Below is a small trained network, with its code and all its weights. Each question gives an input and a target symbol and asks what happens when units are switched off, that is, made to give their printed mean instead of their output.

import numpy as np


def w(rows, s, z=0):
    codes = np.array(rows[::2]) - 128.0
    scale = np.full(codes.shape[1], s)
    scale[-1] = z or s
    return codes * scale


def norm(h):
    return h / np.sqrt((h * h).mean(-1, keepdims=True) + 1e-5)


def softmax(a):
    e = np.exp(a - a.max(-1, keepdims=True))
    return e / e.sum(-1, keepdims=True)


def log_softmax(a):
    a = a - a.max(-1, keepdims=True)
    return a - np.log(np.exp(a).sum(-1, keepdims=True))


def net(x, mask):
    ids = ['αγζμπψω'.index(c) for c in x.split()]
    T = len(ids)
    res = E[ids] + P[:T]
    u = 0
    for l in range(2):
        r = norm(res)
        for j in range(3):
            rows = slice(2 * j, 2 * j + 2)
            q, k, v = (r @ M[l][rows].T for M in (Q, K, V))
            z = softmax(np.where(np.tri(T) > 0, q @ k.T / 2**0.5, -1e9)) @ v
            o = O[l][rows]
            res = res + np.where(mask[u + j], z, o[:, -1]) @ o[:, :-1]
        u += 3
    return log_softmax(norm(res)[-1] @ U[:, :-1].T + U[:, -1])


Q, K, V, O = {}, {}, {}, {}
E = w([
[199,144,194],'α',
[224,119,119],'γ',
[158,150,136],'ζ',
[77,164,31],'μ',
[131,127,108],'π',
[134,161,147],'ψ',
[42,82,245],'ω',
],0.013)
P = w([
[254,83,197],'0',
[240,88,110],'1',
[141,80,22],'2',
[103,65,52],'3',
[91,64,62],'4',
[92,68,82],'5',
[101,64,90],'6',
],0.0021)
Q[0] = w([
[107,200,66],'0.h1',
[56,116,158],'0.h1',
[243,133,62],'0.h2',
[58,213,94],'0.h2',
[179,60,3],'0.h3',
[199,170,160],'0.h3',
],0.013)
K[0] = w([
[92,215,159],'0.h1',
[207,150,123],'0.h1',
[168,234,140],'0.h2',
[40,64,165],'0.h2',
[198,102,9],'0.h3',
[169,154,170],'0.h3',
],0.014)
V[0] = w([
[115,174,206],'0.h1',
[107,11,159],'0.h1',
[124,110,103],'0.h2',
[127,244,120],'0.h2',
[180,134,126],'0.h3',
[129,240,191],'0.h3',
],0.013)
O[0] = w([
[43,63,160,125],'0.h1',
[130,226,208,38],'0.h1',
[120,110,105,82],'0.h2',
[233,60,131,218],'0.h2',
[164,157,87,255],'0.h3',
[145,2,40,106],'0.h3',
],0.0087,0.0038)
Q[1] = w([
[153,126,250],'1.h1',
[107,33,205],'1.h1',
[164,148,118],'1.h2',
[144,89,119],'1.h2',
[175,100,40],'1.h3',
[194,207,20],'1.h3',
],0.014)
K[1] = w([
[209,155,219],'1.h1',
[208,74,164],'1.h1',
[125,156,132],'1.h2',
[157,128,126],'1.h2',
[108,139,209],'1.h3',
[175,212,254],'1.h3',
],0.019)
V[1] = w([
[207,91,213],'1.h1',
[255,142,93],'1.h1',
[163,198,198],'1.h2',
[85,118,84],'1.h2',
[107,144,51],'1.h3',
[66,174,101],'1.h3',
],0.0086)
O[1] = w([
[137,26,239,177],'1.h1',
[24,127,253,253],'1.h1',
[168,3,161,149],'1.h2',
[69,184,102,97],'1.h2',
[54,93,174,118],'1.h3',
[131,79,242,84],'1.h3',
],0.0055,0.0059)
U = w([
[158,21,106,149],'α',
[250,251,149,155],'γ',
[157,55,123,3],'ζ',
[114,236,2,114],'μ',
[48,220,218,244],'π',
[109,21,54,63],'ψ',
[65,135,208,151],'ω',
],0.009,0.0051)

Each question gives the input, a string of symbols that net reads in full, and the target symbol t.
The units are the heads (2 rows each of Q, K, V and O). Each row of codes is followed by its name. A weight is (code - 128) times the scale printed after its matrix; where a second scale follows, it is the last column's (O and U).
mask holds one flag per head, layer by layer. A switched-off head (its flag False) gives its mean, the last column of its rows in O, instead of its output. The means were averaged over made-up inputs and are rounded, as every weight is.
A unit's drop is (log p(t) with every unit on - log p(t) with that unit switched off) / (log p(t) with every unit on - log p(t) with every unit switched off).
The circuit of an input: a set's keep is (log p(t) with only the set's units on - log p(t) with every unit switched off) / (log p(t) with every unit on - log p(t) with every unit switched off). Starting from all 6 units, units are removed one at a time, each time the one whose removal leaves the highest keep (on an exact tie, the one counted first), for as long as the keep stays at least 0.8.
circuit, biggest first: the units of the circuit, biggest drop first
unit that matters most: the unit with the biggest drop
which heads matter: for each layer, one digit per head in row order, 1 if its drop is at least 0.15 and else 0, layers parted by /
drop when u is switched off: that unit's drop, to one decimal
input π π γ γ ψ, target ψ: which heads matter => 000 / 000
input π γ γ, target γ: unit that matters most => 0.h2
input ζ α ω γ, target π: which heads matter => 100 / 000
input μ ψ π γ π π, target γ: circuit, biggest first => 0.h3, 0.h1
input π π γ, target γ: which heads matter => 000 / 000
input μ ω α ψ, target ψ: which heads matter => 101 / 100
input α γ μ α, target μ: which heads matter => 111 / 100
input γ μ γ, target μ: which heads matter => 000 / 100
input ω ψ π, target π: drop when 0.h3 is switched off => 0.4
input α γ π π, target π: drop when 0.h3 is switched off => 0.5
input α μ α, target μ: drop when 1.h3 is switched off => 0.2
input α μ γ, target μ: drop when 1.h1 is switched off => 0.3
